Below is a small trained network, with its code and all its weights. Each question gives an input and a class and asks what happens when units are switched off, that is, made to give their printed mean instead of their output.

import numpy as np


def w(rows, s, z=0):
    codes = np.array(rows[::2]) - 128.0
    scale = np.full(codes.shape[1], s)
    scale[-1] = z or s
    return codes * scale


def f(y):
    return np.maximum(y, 0)


def log_softmax(a):
    a = a - a.max(-1, keepdims=True)
    return a - np.log(np.exp(a).sum(-1, keepdims=True))


def net(x, mask):
    res = np.array(x, float).reshape(1, 4) / 4 @ E
    y = f(res @ A[0][:, :-1].T + A[0][:, -1])
    res = res + np.where(mask, y, B[0][:, -1]) @ B[0][:, :-1]
    return log_softmax(res[-1] @ U[:, :-1].T + U[:, -1])


A, B = {}, {}
E = w([
[119,196,169,181,178,110,150,62,90,146,117],'x0',
[141,134,126,143,169,148,124,150,174,84,113],'x1',
[140,115,115,248,119,128,127,182,98,52,178],'x2',
[125,103,203,124,232,123,156,144,121,138,118],'x3',
],0.016)
A[0] = w([
[165,116,133,125,157,112,102,132,142,114,140,75],'N0',
[155,102,94,165,80,132,128,206,142,113,162,231],'N1',
[138,120,114,128,128,120,132,141,119,158,142,29],'N2',
[105,102,193,46,198,128,120,113,175,148,109,134],'N3',
[126,111,66,101,71,140,127,131,147,113,118,105],'N4',
[149,108,90,125,127,133,135,148,138,72,142,139],'N5',
[105,94,148,181,110,145,122,145,176,116,128,2],'N6',
[137,101,121,64,142,118,117,147,145,176,78,25],'N7',
[99,161,126,155,153,109,103,99,99,137,134,54],'N8',
[115,170,108,161,176,166,119,93,106,163,106,4],'N9',
[156,130,128,97,139,141,122,128,138,168,119,46],'N10',
[129,78,127,175,156,131,137,214,127,74,149,82],'N11',
[114,187,186,111,141,123,121,4,137,138,119,149],'N12',
[146,179,178,188,141,111,155,132,101,164,120,104],'N13',
[138,117,145,123,135,103,131,88,99,166,157,122],'N14',
[120,117,90,121,83,136,79,142,164,157,151,78],'N15',
[150,119,158,102,127,128,169,142,164,151,92,73],'N16',
[156,127,82,101,54,149,82,123,137,101,137,68],'N17',
[111,89,132,98,147,130,123,148,139,155,116,35],'N18',
[152,124,137,171,163,141,120,152,161,77,135,88],'N19',
[126,147,101,123,80,143,178,144,146,125,141,32],'N20',
[133,118,121,78,108,110,153,138,159,170,78,124],'N21',
],0.014,0.0064)
B[0] = w([
[117,138,150,157,124,164,147,110,152,109,123,145],'N0',
[128,157,163,134,106,122,37,141,75,111,255,242],'N1',
[85,128,98,109,125,124,140,92,132,92,129,130],'N2',
[143,72,107,52,220,206,116,42,184,170,164,251],'N3',
[112,161,61,136,56,108,72,83,146,130,126,202],'N4',
[147,157,148,92,117,116,92,164,179,80,170,187],'N5',
[113,143,166,151,145,137,120,163,103,115,134,157],'N6',
[107,86,135,77,167,157,77,175,103,180,119,199],'N7',
[143,162,132,131,106,68,181,127,118,125,166,164],'N8',
[222,186,171,87,146,98,163,154,132,142,144,165],'N9',
[116,122,116,103,157,165,143,191,56,143,132,160],'N10',
[141,56,193,199,188,110,138,207,94,64,177,230],'N11',
[177,196,91,139,182,117,174,194,118,180,9,226],'N12',
[105,138,229,138,101,56,197,106,167,117,108,198],'N13',
[70,117,155,143,131,96,170,112,96,189,92,166],'N14',
[125,139,88,168,73,110,100,74,141,151,123,187],'N15',
[97,110,111,98,133,181,146,141,131,130,164,170],'N16',
[63,157,99,138,61,64,63,115,184,112,94,208],'N17',
[138,111,107,138,142,178,75,134,113,138,174,165],'N18',
[198,165,130,165,178,185,167,105,143,76,162,194],'N19',
[115,170,123,145,102,117,95,111,132,123,111,154],'N20',
[165,103,98,99,135,167,79,136,82,205,105,201],'N21',
],0.0086,0.02)
U = w([
[52,10,186,157,94,16,229,102,27,143,184,253],'0',
[200,161,137,92,193,224,178,74,213,77,121,83],'1',
[186,255,181,149,177,33,238,114,117,151,103,127],'2',
[162,8,193,136,215,143,188,115,151,116,177,102],'3',
[152,104,86,40,174,200,117,98,132,245,93,143],'4',
[128,169,51,129,59,104,109,102,141,178,49,76],'5',
[107,150,80,128,12,72,17,116,126,110,187,167],'6',
[160,100,159,187,142,111,91,214,102,3,228,85],'7',
],0.0081,0.0044)

Each question gives the input, the list of numbers given to net, and the class t.
The units are the neurons (one row each of A and B). Each row of codes is followed by its name. A weight is (code - 128) times the scale printed after its matrix; where a second scale follows, it is the last column's (A, B and U).
mask holds one flag per neuron, in row order. A switched-off neuron (its flag False) gives its mean, the last column of its row in B, instead of its output. The means were averaged over made-up inputs and are rounded, as every weight is.
A unit's drop is (log p(t) with every unit on - log p(t) with that unit switched off) / (log p(t) with every unit on - log p(t) with every unit switched off).
The circuit of an input: a set's keep is (log p(t) with only the set's units on - log p(t) with every unit switched off) / (log p(t) with every unit on - log p(t) with every unit switched off). Starting from the 12 units with the biggest drops (on a tie, the unit counted first), units are removed one at a time, each time the one whose removal leaves the highest keep (on an exact tie, the one counted first), for as long as the keep stays at least 0.8.
circuit, biggest first: the units of the circuit, biggest drop first
unit that matters most: the unit with the biggest drop
top k neurons: the k neurons with the biggest drops, biggest first
drop when u is switched off: that unit's drop, to one decimal
input [-1,-4,6,-4], class 6: circuit, biggest first => N17
input [-4,-5,-7,-7], class 5: top 4 neurons => N1; N21; N11; N5
input [-2,-5,2,4], class 0: circuit, biggest first => N3; N19; N5
input [2,2,-1,5], class 1: circuit, biggest first => N3; N11; N21; N7
input [-4,-6,6,-2], class 6: top 3 neurons => N17; N4; N15
input [-3,-4,7,-4], class 6: top 3 neurons => N17; N4; N15
input [-4,-2,-6,-5], class 6: top 2 neurons => N17; N4
input [4,0,5,8], class 2: top 2 neurons => N13; N3
input [5,-4,7,0], class 0: top 2 neurons => N13; N12
input [3,-5,5,8], class 0: top 2 neurons => N12; N11
input [1,-2,2,2], class 0: top 2 neurons => N12; N3
input [8,2,-7,-4], class 2: top 2 neurons => N12; N9
input [2,-8,5,-2], class 0: drop when N4 is switched off => 0.1
input [3,2,-3,-8], class 5: drop when N12 is switched off => 0.1
input [5,1,-2,-5], class 2: drop when N14 is switched off => 0.0
input [2,-6,4,-2], class 0: unit that matters most => N4
input [1,1,0,0], class 2: drop when N3 is switched off => 1.6
